Below is a small trained network, with its code and all its weights. Each question gives an input and a target symbol and asks what happens when units are switched off, that is, made to give their printed mean instead of their output.

import numpy as np


def w(rows, s, z=0):
    codes = np.array(rows[::2]) - 128.0
    scale = np.full(codes.shape[1], s)
    scale[-1] = z or s
    return codes * scale


def f(y):
    return y / 2 * (1 + np.tanh(0.7978845608 * (y + 0.044715 * y**3)))


def softmax(a):
    e = np.exp(a - a.max(-1, keepdims=True))
    return e / e.sum(-1, keepdims=True)


def log_softmax(a):
    a = a - a.max(-1, keepdims=True)
    return a - np.log(np.exp(a).sum(-1, keepdims=True))


def net(x, mask):
    ids = ['αβδζημπστφψω'.index(c) for c in x.split()]
    T = len(ids)
    res = E[ids] + P[:T]
    u = 0
    for l in range(3):
        q, k, v = (res @ M[l].T for M in (Q, K, V))
        z = softmax(np.where(np.tri(T) > 0, q @ k.T / 2**0.5, -1e9)) @ v
        res = res + np.where(mask[u], z, O[l][:, -1]) @ O[l][:, :-1]
        u += 1
        y = f(res @ A[l][:, :-1].T + A[l][:, -1])
        res = res + np.where(mask[u : u + 4], y, B[l][:, -1]) @ B[l][:, :-1]
        u += 4
    return log_softmax(res[-1] @ U[:, :-1].T + U[:, -1])


Q, K, V, O, A, B = {}, {}, {}, {}, {}, {}
E = w([
[63,145,175,151,128],'α',
[172,80,107,143,81],'β',
[199,74,94,40,129],'δ',
[127,161,155,195,181],'ζ',
[66,179,194,129,137],'η',
[81,113,142,133,112],'μ',
[69,93,203,218,76],'π',
[140,211,163,175,172],'σ',
[210,120,117,16,166],'τ',
[157,63,136,7,164],'φ',
[194,115,89,131,65],'ψ',
[118,119,96,122,76],'ω',
],0.018)
P = w([
[49,111,53,99,76],'0',
[177,50,205,148,22],'1',
[87,103,107,131,232],'2',
[197,130,212,133,60],'3',
[60,104,97,147,208],'4',
[148,110,124,95,2],'5',
],0.0095)
Q[0] = w([
[167,176,239,121,41],'0.h1',
[138,90,110,254,167],'0.h1',
],0.0098)
K[0] = w([
[83,188,144,74,2],'0.h1',
[141,55,164,158,177],'0.h1',
],0.0072)
V[0] = w([
[34,1,62,166,203],'0.h1',
[172,52,63,181,193],'0.h1',
],0.0074)
O[0] = w([
[62,134,83,181,4,131],'0.h1',
[118,141,93,107,160,4],'0.h1',
],0.016,0.0042)
A[0] = w([
[162,36,169,88,56,92],'0.n1',
[254,102,134,57,6,182],'0.n2',
[169,158,14,124,139,5],'0.n3',
[214,182,145,93,52,68],'0.n4',
],0.0085,0.0018)
B[0] = w([
[171,188,79,139,218,229],'0.n1',
[88,114,185,131,86,255],'0.n2',
[141,182,89,65,84,137],'0.n3',
[78,140,123,255,131,178],'0.n4',
],0.012,0.008)
Q[1] = w([
[254,255,176,158,48],'1.h1',
[69,112,217,184,130],'1.h1',
],0.0066)
K[1] = w([
[162,170,186,109,46],'1.h1',
[3,134,128,80,84],'1.h1',
],0.0071)
V[1] = w([
[158,254,111,10,22],'1.h1',
[24,107,12,135,217],'1.h1',
],0.0039)
O[1] = w([
[179,128,91,57,109,249],'1.h1',
[3,2,145,250,163,156],'1.h1',
],0.0081,0.0018)
A[1] = w([
[254,156,132,210,23,121],'1.n1',
[130,163,62,242,142,4],'1.n2',
[101,53,94,14,119,201],'1.n3',
[237,69,105,105,116,36],'1.n4',
],0.0075,0.0036)
B[1] = w([
[167,151,188,59,42,253],'1.n1',
[120,121,119,143,235,171],'1.n2',
[161,2,156,130,112,206],'1.n3',
[64,168,183,58,95,127],'1.n4',
],0.01,0.0045)
Q[2] = w([
[232,66,238,129,54],'2.h1',
[42,108,91,254,169],'2.h1',
],0.0062)
K[2] = w([
[130,65,47,71,113],'2.h1',
[2,64,172,111,148],'2.h1',
],0.0066)
V[2] = w([
[75,27,129,2,151],'2.h1',
[140,150,217,132,111],'2.h1',
],0.0071)
O[2] = w([
[90,62,76,4,180,255],'2.h1',
[157,254,204,85,54,128],'2.h1',
],0.0091,0.0099)
A[2] = w([
[115,218,122,153,255,235],'2.n1',
[139,186,170,101,176,200],'2.n2',
[8,177,136,120,121,98],'2.n3',
[146,190,152,251,109,3],'2.n4',
],0.0073,0.0037)
B[2] = w([
[250,125,117,147,98,199],'2.n1',
[124,72,128,161,129,236],'2.n2',
[109,226,185,117,123,206],'2.n3',
[108,155,88,108,245,254],'2.n4',
],0.012,0.0055)
U = w([
[85,141,147,145,159,112],'α',
[206,44,83,192,59,253],'β',
[139,130,29,104,167,92],'δ',
[153,74,52,222,205,146],'ζ',
[149,202,233,70,141,156],'η',
[49,7,160,249,144,152],'μ',
[69,132,121,162,254,50],'π',
[228,138,86,150,196,101],'σ',
[186,173,120,24,172,87],'τ',
[117,3,90,207,200,17],'φ',
[246,144,135,92,35,125],'ψ',
[138,67,106,182,67,233],'ω',
],0.0069)

Each question gives the input, a string of symbols that net reads in full, and the target symbol t.
The units are the heads (2 rows each of Q, K, V and O) and the neurons (one row each of A and B). Each row of codes is followed by its name. A weight is (code - 128) times the scale printed after its matrix; where a second scale follows, it is the last column's (O, A, B and U).
mask holds one flag per unit, layer by layer, with each layer's heads first. A switched-off unit (its flag False) gives its mean, the last column of its rows in O or B, instead of its output. The means were averaged over made-up inputs and are rounded, as every weight is.
A unit's drop is (log p(t) with every unit on - log p(t) with that unit switched off) / (log p(t) with every unit on - log p(t) with every unit switched off).
The circuit of an input: a set's keep is (log p(t) with only the set's units on - log p(t) with every unit switched off) / (log p(t) with every unit on - log p(t) with every unit switched off). Starting from the 12 units with the biggest drops (on a tie, the unit counted first), units are removed one at a time, each time the one whose removal leaves the highest keep (on an exact tie, the one counted first), for as long as the keep stays at least 0.8.
units of the circuit, in order: the units of the circuit, biggest drop first
unit that matters most: the unit with the biggest drop
top k neurons: the k neurons with the biggest drops, biggest first
top k neurons in layer l: the k neurons of layer l with the biggest drops, biggest first
input η π η δ, target η: units of the circuit, in order -> 0.n2, 2.h1
input π τ π, target π: units of the circuit, in order -> 2.n4, 2.h1, 1.h1
input η φ β, target β: top 3 neurons -> 0.n4, 0.n1, 2.n4
input η τ μ η σ, target σ: top 2 neurons in layer 0 -> 0.n2, 0.n4
input φ ω ω τ π, target π: top 4 neurons -> 2.n4, 1.n3, 2.n3, 0.n1
input φ σ η δ, target φ: top 3 neurons -> 0.n4, 0.n2, 0.n1
input π β π τ α ζ, target π: units of the circuit, in order -> 2.n4, 2.h1, 0.h1
input ω ψ β, target β: unit that matters most -> 0.n1
input τ η β η μ, target μ: units of the circuit, in order -> 1.h1, 0.h1
input τ ω π η, target τ: units of the circuit, in order -> 2.h1, 0.h1, 1.n3
input α ψ τ σ σ, target σ: units of the circuit, in order -> 2.n1, 2.n4, 2.h1
input ω τ η μ η μ, target η: units of the circuit, in order -> 1.n3, 2.h1
input μ ω μ μ α δ, target μ: units of the circuit, in order -> 0.n2, 0.n4
input τ η τ η, target τ: units of the circuit, in order -> 2.h1, 0.h1, 1.n3, 1.h1
input ω β τ ψ μ, target μ: units of the circuit, in order -> 0.n1, 1.h1
input π η ζ μ η, target η: unit that matters most -> 2.n3
input η ζ μ ω, target η: units of the circuit, in order -> 1.h1, 2.h1, 2.n4
input μ η η η, target μ: top 2 neurons -> 0.n1, 0.n4
input η η η ψ, target η: top 3 neurons -> 0.n2, 1.n1, 2.n4
input β τ τ μ π ψ, target τ: top 3 neurons in layer 0 -> 0.n4, 0.n2, 0.n1
input μ τ τ τ η ψ, target τ: top 3 neurons in layer 1 -> 1.n1, 1.n3, 1.n4
input η β μ β ω, target ω: top 3 neurons -> 0.n1, 0.n4, 2.n4
